Here is a tiny trained network, its code and every weight. The questions are about switching its units off for an input and a target symbol, where a switched-off unit gives its printed mean instead of its output.

import numpy as np


def w(rows, s, z=0):
    codes = np.array(rows[::2]) - 128.0
    scale = np.full(codes.shape[1], s)
    scale[-1] = z or s
    return codes * scale


def norm(h):
    return h / np.sqrt((h * h).mean(-1, keepdims=True) + 1e-5)


def softmax(a):
    e = np.exp(a - a.max(-1, keepdims=True))
    return e / e.sum(-1, keepdims=True)


def log_softmax(a):
    a = a - a.max(-1, keepdims=True)
    return a - np.log(np.exp(a).sum(-1, keepdims=True))


def net(x, mask):
    ids = ['Ξαγμσφω'.index(c) for c in x.split()]
    T = len(ids)
    res = E[ids] + P[:T]
    u = 0
    for l in range(3):
        r = norm(res)
        for j in range(2):
            rows = slice(2 * j, 2 * j + 2)
            q, k, v = (r @ M[l][rows].T for M in (Q, K, V))
            z = softmax(np.where(np.tri(T) > 0, q @ k.T / 2**0.5, -1e9)) @ v
            o = O[l][rows]
            res = res + np.where(mask[u + j], z, o[:, -1]) @ o[:, :-1]
        u += 2
    return log_softmax(norm(res)[-1] @ U[:, :-1].T + U[:, -1])


Q, K, V, O = {}, {}, {}, {}
E = w([
[137,117,188,130,137,65,96],'Ξ',
[148,89,188,136,145,82,87],'α',
[158,92,183,133,148,81,87],'γ',
[126,134,218,70,113,114,95],'μ',
[179,177,41,124,134,88,138],'σ',
[16,150,53,97,124,91,139],'φ',
[135,84,74,228,3,195,157],'ω',
],0.00062)
P = w([
[119,119,82,102,92,128,34],'0',
[129,203,175,254,157,90,13],'1',
[116,101,90,86,89,141,68],'2',
[122,183,148,217,161,124,71],'3',
[131,71,102,95,59,100,104],'4',
[121,179,149,192,166,136,104],'5',
[134,68,122,93,63,89,134],'6',
[113,176,162,174,166,140,134],'7',
[136,69,131,84,84,95,166],'8',
[106,173,162,157,171,132,161],'9',
[132,80,142,88,108,92,210],'10',
[130,158,169,137,200,124,210],'11',
[129,75,146,96,98,102,244],'12',
],0.00084)
Q[0] = w([
[142,162,93,182,164,187,110],'0.h0',
[127,202,149,148,254,142,69],'0.h0',
[129,137,130,106,121,85,111],'0.h1',
[167,105,151,151,136,161,139],'0.h1',
],0.0063)
K[0] = w([
[122,142,91,144,109,138,22],'0.h0',
[109,175,124,110,165,102,3],'0.h0',
[147,76,59,101,59,116,114],'0.h1',
[172,143,201,152,156,138,82],'0.h1',
],0.0058)
V[0] = w([
[151,102,106,220,64,165,161],'0.h0',
[126,155,139,37,197,78,99],'0.h0',
[200,106,129,7,173,106,121],'0.h1',
[67,83,73,3,135,96,131],'0.h1',
],0.0017)
O[0] = w([
[102,150,170,89,245,212,117,44],'0.h0',
[148,93,93,162,5,45,119,188],'0.h0',
[65,105,142,120,150,235,192,31],'0.h1',
[158,115,135,176,170,247,135,251],'0.h1',
],0.0016,0.00033)
Q[1] = w([
[166,28,170,79,2,65,146],'1.h0',
[154,82,139,180,19,103,152],'1.h0',
[139,162,132,168,136,154,117],'1.h1',
[112,91,129,78,137,102,150],'1.h1',
],0.0067)
K[1] = w([
[134,121,117,106,147,115,228],'1.h0',
[119,132,95,153,130,110,254],'1.h0',
[138,135,110,155,75,108,122],'1.h1',
[109,128,140,107,180,145,132],'1.h1',
],0.0076)
V[1] = w([
[158,30,250,121,118,125,105],'1.h0',
[121,195,53,167,107,130,147],'1.h0',
[81,184,80,203,77,113,94],'1.h1',
[94,117,208,150,65,145,138],'1.h1',
],0.0017)
O[1] = w([
[105,81,103,237,124,254,188,165],'1.h0',
[121,149,173,40,162,32,99,132],'1.h0',
[120,111,211,112,253,164,165,250],'1.h1',
[148,199,80,4,198,114,85,175],'1.h1',
],0.0012)
Q[2] = w([
[96,135,148,197,178,181,149],'2.h0',
[113,225,127,157,254,204,30],'2.h0',
[135,134,163,119,170,141,130],'2.h1',
[121,123,93,137,88,116,127],'2.h1',
],0.0072)
K[2] = w([
[188,97,173,135,91,141,76],'2.h0',
[143,111,119,169,134,145,2],'2.h0',
[130,183,174,187,202,10,93],'2.h1',
[125,68,81,69,42,249,162],'2.h1',
],0.0069)
V[2] = w([
[60,91,74,141,177,91,169],'2.h0',
[251,124,93,148,139,135,131],'2.h0',
[144,143,176,191,107,112,87],'2.h1',
[111,199,110,162,141,127,107],'2.h1',
],0.003)
O[2] = w([
[94,127,84,121,135,147,3,101],'2.h0',
[70,64,200,65,188,81,149,87],'2.h0',
[79,198,74,128,185,149,151,253],'2.h1',
[84,104,77,108,120,163,200,169],'2.h1',
],0.0025,0.002)
U = w([
[132,193,160,216,165,20,118,131],'Ξ',
[76,157,87,102,176,216,200,192],'α',
[149,134,34,85,62,147,26,174],'γ',
[130,45,166,158,158,144,98,31],'μ',
[131,78,171,2,139,33,129,93],'σ',
[117,60,159,160,157,160,81,2],'φ',
[221,77,201,161,33,160,173,134],'ω',
],0.0064,0.0025)

Each question gives the input, a string of symbols that net reads in full, and the target symbol t.
The units are the heads (2 rows each of Q, K, V and O). Each row of codes is followed by its name. A weight is (code - 128) times the scale printed after its matrix; where a second scale follows, it is the last column's (O and U).
mask holds one flag per head, layer by layer. A switched-off head (its flag False) gives its mean, the last column of its rows in O, instead of its output. The means were averaged over made-up inputs and are rounded, as every weight is.
A unit's drop is (log p(t) with every unit on - log p(t) with that unit switched off) / (log p(t) with every unit on - log p(t) with every unit switched off).
The circuit of an input: a set's keep is (log p(t) with only the set's units on - log p(t) with every unit switched off) / (log p(t) with every unit on - log p(t) with every unit switched off). Starting from all 6 units, units are removed one at a time, each time the one whose removal leaves the highest keep (on an exact tie, the one counted first), for as long as the keep stays at least 0.8.
units of the circuit, in order: the units of the circuit, biggest drop first
unit that matters most: the unit with the biggest drop
heads that matter: for each layer, one digit per head in row order, 1 if its drop is at least 0.15 and else 0, layers parted by /
input α σ α φ γ Ξ α ω, target Ξ: units of the circuit, in order => (0.h1; 2.h1)
input γ Ξ α μ α Ξ α μ Ξ, target ω: units of the circuit, in order => (2.h1; 1.h0; 0.h0)
input γ γ Ξ γ σ, target σ: heads that matter => 00 / 00 / 10
input α ω μ α φ φ γ φ Ξ φ α, target γ: heads that matter => 10 / 00 / 10
input φ α σ φ Ξ ω φ Ξ μ, target γ: heads that matter => 00 / 00 / 10
input μ μ μ σ φ μ Ξ, target γ: heads that matter => 00 / 00 / 10
input ω μ φ Ξ φ φ γ μ φ μ σ γ μ, target σ: heads that matter => 01 / 00 / 11
input σ μ α, target σ: units of the circuit, in order => (2.h0)
input ω γ α Ξ μ, target ω: units of the circuit, in order => (2.h1; 1.h0; 2.h0)
input σ φ μ ω μ σ α μ γ, target ω: units of the circuit, in order => (1.h0; 2.h1; 1.h1)
input μ γ σ ω σ, target α: heads that matter => 11 / 00 / 00
input μ μ ω μ μ ω Ξ γ μ, target ω: heads that matter => 00 / 11 / 01
input φ μ μ μ φ μ μ Ξ σ ω, target Ξ: units of the circuit, in order => (0.h1; 1.h0; 2.h1; 0.h0)
input μ μ ω φ μ, target α: units of the circuit, in order => (0.h0; 2.h1)
input ω μ Ξ, target α: units of the circuit, in order => (0.h0; 2.h0)
input μ ω ω ω Ξ μ Ξ ω μ φ σ μ μ, target σ: heads that matter => 10 / 00 / 10
input μ μ ω Ξ ω μ γ γ ω σ, target Ξ: heads that matter => 11 / 00 / 01
input φ ω μ ω μ, target α: heads that matter => 10 / 00 / 00
input μ σ ω μ Ξ, target α: units of the circuit, in order => (0.h0)
input ω φ μ γ ω φ σ φ α, target γ: heads that matter => 00 / 01 / 10
input φ μ γ γ ω Ξ γ, target α: heads that matter => 10 / 00 / 00
input μ μ μ Ξ φ φ γ γ Ξ φ α σ γ, target σ: unit that matters most => 0.h1
input α γ μ μ α μ γ, target ω: units of the circuit, in order => (2.h1; 1.h0)
input φ ω ω Ξ ω Ξ μ μ μ α Ξ, target ω: heads that matter => 10 / 10 / 01
input ω φ Ξ μ μ γ φ μ Ξ μ σ, target σ: heads that matter => 00 / 00 / 11
input ω Ξ μ μ μ ω φ Ξ σ, target γ: units of the circuit, in order => (2.h0; 2.h1)
input Ξ σ γ, target σ: unit that matters most => 2.h0
